Below is a small trained network, with its code and all its weights. Each question gives an input and a class and asks what happens when units are switched off, that is, made to give their printed mean instead of their output.

import numpy as np


def w(rows, s, z=0):
    codes = np.array(rows[::2]) - 128.0
    scale = np.full(codes.shape[1], s)
    scale[-1] = z or s
    return codes * scale


def f(y):
    return np.maximum(y, 0)


def log_softmax(a):
    a = a - a.max(-1, keepdims=True)
    return a - np.log(np.exp(a).sum(-1, keepdims=True))


def net(x, mask):
    res = np.array(x, float).reshape(1, 4) / 4 @ E
    y = f(res @ A[0][:, :-1].T + A[0][:, -1])
    res = res + np.where(mask, y, B[0][:, -1]) @ B[0][:, :-1]
    return log_softmax(res[-1] @ U[:, :-1].T + U[:, -1])


A, B = {}, {}
E = w([
[58,101,169,185,106,41,167,195,121],'x0',
[105,45,132,148,123,156,6,127,54],'x1',
[216,181,206,117,165,77,40,131,71],'x2',
[59,131,228,65,20,133,159,56,97],'x3',
],0.012)
A[0] = w([
[90,188,143,100,119,104,158,163,160,138],'n1',
[197,162,160,104,126,89,94,128,41,131],'n2',
[223,122,2,238,247,76,123,244,91,81],'n3',
[109,122,160,129,63,131,122,110,104,100],'n4',
[138,186,104,124,174,84,212,142,143,247],'n5',
[65,139,99,167,117,222,167,74,163,98],'n6',
[75,55,39,172,184,148,194,117,147,86],'n7',
[247,143,26,122,135,207,93,99,171,116],'n8',
[136,186,128,129,87,153,176,151,207,69],'n9',
[27,115,41,135,106,184,141,123,167,88],'n10',
[45,137,133,168,156,96,157,162,114,75],'n11',
[108,157,107,151,120,112,195,107,163,134],'n12',
[131,114,105,62,107,201,98,54,193,90],'n13',
[156,239,137,74,119,149,162,128,177,107],'n14',
[76,107,147,190,102,11,181,127,55,114],'n15',
[61,84,105,127,89,214,147,157,196,70],'n16',
[111,165,136,79,150,64,163,138,198,70],'n17',
[99,114,48,147,152,150,112,168,189,184],'n18',
[39,129,216,103,95,107,115,156,174,116],'n19',
[71,98,89,99,140,154,161,107,137,113],'n20',
[135,200,112,95,115,107,184,165,111,67],'n21',
[71,54,92,179,113,149,15,209,38,119],'n22',
[143,166,147,64,200,90,158,144,148,111],'n23',
[107,29,88,63,112,169,142,179,108,102],'n24',
[96,120,171,71,128,94,162,73,71,115],'n25',
[190,104,71,23,102,219,104,98,133,107],'n26',
[173,148,175,155,154,64,208,143,200,140],'n27',
[54,130,137,202,97,57,64,246,190,180],'n28',
[82,103,109,136,112,167,37,90,101,69],'n29',
[134,164,64,198,174,114,127,155,159,59],'n30',
[79,165,205,84,92,153,123,103,110,88],'n31',
[80,124,127,107,87,138,77,124,101,137],'n32',
[91,154,217,116,46,196,132,25,103,135],'n33',
[136,215,109,106,60,217,118,80,79,107],'n34',
[45,91,112,104,130,172,182,114,165,255],'n35',
[182,129,181,36,38,152,243,92,49,124],'n36',
[94,89,145,135,122,158,68,132,72,116],'n37',
[125,89,162,170,61,59,188,243,134,144],'n38',
[157,197,191,153,179,118,98,116,92,79],'n39',
[91,160,154,198,64,40,121,243,90,74],'n40',
[172,183,187,106,126,58,123,119,102,201],'n41',
[140,201,192,141,161,29,69,137,101,136],'n42',
[103,117,175,117,72,127,122,62,140,66],'n43',
[122,77,88,118,142,201,197,74,101,160],'n44',
[65,64,101,180,96,131,49,135,92,44],'n45',
[94,103,87,195,82,119,174,141,105,117],'n46',
[223,158,187,110,134,128,130,147,55,71],'n47',
[71,101,108,185,106,177,161,161,150,75],'n48',
],0.0091,0.0098)
B[0] = w([
[86,98,134,134,128,118,134,70,168,162],'n1',
[104,185,156,150,80,164,150,118,109,184],'n2',
[174,90,69,152,95,24,147,171,121,249],'n3',
[124,112,82,78,136,86,182,139,135,156],'n4',
[108,94,108,159,104,155,90,56,100,208],'n5',
[116,166,141,134,71,133,124,145,112,169],'n6',
[139,164,140,117,103,85,117,151,97,187],'n7',
[147,126,83,74,191,195,173,160,144,208],'n8',
[61,135,114,117,100,127,110,104,192,158],'n9',
[95,174,204,160,81,105,114,185,84,180],'n10',
[143,163,142,49,142,217,163,183,158,155],'n11',
[119,110,128,125,82,119,96,80,155,168],'n12',
[153,184,102,61,171,181,170,168,154,169],'n13',
[49,95,150,106,158,132,75,73,162,168],'n14',
[152,135,105,94,183,198,169,151,162,181],'n15',
[126,167,183,126,80,103,128,169,112,170],'n16',
[78,131,159,77,142,76,95,81,212,156],'n17',
[114,120,102,170,113,106,146,122,52,195],'n18',
[176,121,60,170,140,97,167,160,126,171],'n19',
[120,146,178,136,77,112,147,169,56,160],'n20',
[35,106,183,26,155,77,79,109,195,149],'n21',
[54,72,120,125,91,122,85,73,169,207],'n22',
[86,108,148,120,95,120,65,88,121,157],'n23',
[123,152,172,113,101,132,98,108,125,160],'n24',
[143,125,86,146,128,70,167,130,123,166],'n25',
[119,168,124,61,185,204,142,123,165,187],'n26',
[115,120,111,108,105,120,72,71,154,185],'n27',
[158,120,75,87,163,254,222,100,153,198],'n28',
[79,128,115,74,153,108,65,85,156,168],'n29',
[145,120,80,98,114,56,100,189,165,170],'n30',
[165,115,76,103,117,76,145,162,149,169],'n31',
[94,63,121,132,119,128,98,97,129,162],'n32',
[169,64,60,145,122,100,159,177,116,203],'n33',
[174,161,69,84,178,195,177,170,194,167],'n34',
[172,109,161,168,81,138,126,100,65,210],'n35',
[158,79,76,144,123,88,122,149,128,188],'n36',
[101,111,143,102,133,113,71,73,139,172],'n37',
[121,151,93,126,147,214,160,115,178,191],'n38',
[117,187,172,121,80,121,122,165,103,164],'n39',
[117,182,140,56,194,204,184,170,171,176],'n40',
[156,146,145,197,83,132,109,95,60,190],'n41',
[130,181,191,166,35,162,137,163,61,188],'n42',
[124,121,71,105,118,37,168,180,131,157],'n43',
[125,143,185,167,116,159,118,124,77,176],'n44',
[61,117,147,85,147,119,40,112,184,166],'n45',
[131,183,140,128,98,152,147,141,97,165],'n46',
[118,176,203,121,86,130,102,170,101,167],'n47',
[112,170,148,134,71,131,119,152,141,162],'n48',
],0.0074,0.022)
U = w([
[138,219,202,156,42,122,111,199,51,106],'0',
[196,49,2,145,137,21,144,221,138,96],'1',
[159,163,77,99,209,252,161,184,186,110],'2',
[45,36,137,119,122,104,16,59,202,108],'3',
[198,31,86,207,115,213,124,51,24,249],'4',
[144,66,202,183,181,108,109,130,135,105],'5',
],0.0092,0.015)

Each question gives the input, the list of numbers given to net, and the class t.
The units are the neurons (one row each of A and B). Each row of codes is followed by its name. A weight is (code - 128) times the scale printed after its matrix; where a second scale follows, it is the last column's (A, B and U).
mask holds one flag per neuron, in row order. A switched-off neuron (its flag False) gives its mean, the last column of its row in B, instead of its output. The means were averaged over made-up inputs and are rounded, as every weight is.
A unit's drop is (log p(t) with every unit on - log p(t) with that unit switched off) / (log p(t) with every unit on - log p(t) with every unit switched off).
The circuit of an input: a set's keep is (log p(t) with only the set's units on - log p(t) with every unit switched off) / (log p(t) with every unit on - log p(t) with every unit switched off). Starting from the 12 units with the biggest drops (on a tie, the unit counted first), units are removed one at a time, each time the one whose removal leaves the highest keep (on an exact tie, the one counted first), for as long as the keep stays at least 0.8.
circuit, biggest first: the units of the circuit, biggest drop first
most important unit: the unit with the biggest drop
k most important neurons: the k neurons with the biggest drops, biggest first
drop when u is switched off: that unit's drop, to one decimal
input [6,5,4,6], class 1: 2 most important neurons -> (n33, n19)
input [0,7,-7,-1], class 0: 2 most important neurons -> (n10, n16)
input [-8,0,7,3], class 2: most important neuron -> (n34)
input [-7,7,-7,-8], class 1: 2 most important neurons -> (n3, n8)
input [8,1,4,-7], class 2: 2 most important neurons -> (n28, n40)
input [3,1,-1,3], class 4: circuit, biggest first -> (n30, n7)
input [-8,-2,7,1], class 2: 2 most important neurons -> (n8, n34)
input [8,-8,1,7], class 2: 4 most important neurons -> (n15, n40, n38, n3)
input [-6,2,5,4], class 2: 2 most important neurons -> (n34, n26)
input [8,-4,-8,-5], class 0: 2 most important neurons -> (n10, n7)
input [-6,6,5,-3], class 2: 2 most important neurons -> (n8, n26)
input [8,7,-8,0], class 0: 3 most important neurons -> (n10, n16, n35)
input [8,5,-1,-6], class 2: 2 most important neurons -> (n28, n40)
input [5,3,-6,7], class 1: most important unit -> n33
input [-6,7,6,-6], class 3: 3 most important neurons -> (n22, n29, n37)
input [4,-7,7,-7], class 0: 2 most important neurons -> (n42, n39)
input [-6,-3,4,-8], class 1: drop when n3 is switched off -> 2.8
input [-7,7,-8,8], class 0: drop when n10 is switched off -> 0.8
input [-5,-5,4,4], class 2: drop when n10 is switched off -> 0.2
input [8,0,-7,3], class 2: circuit, biggest first -> (n38)
input [-7,6,2,-6], class 2: drop when n8 is switched off -> 1.9
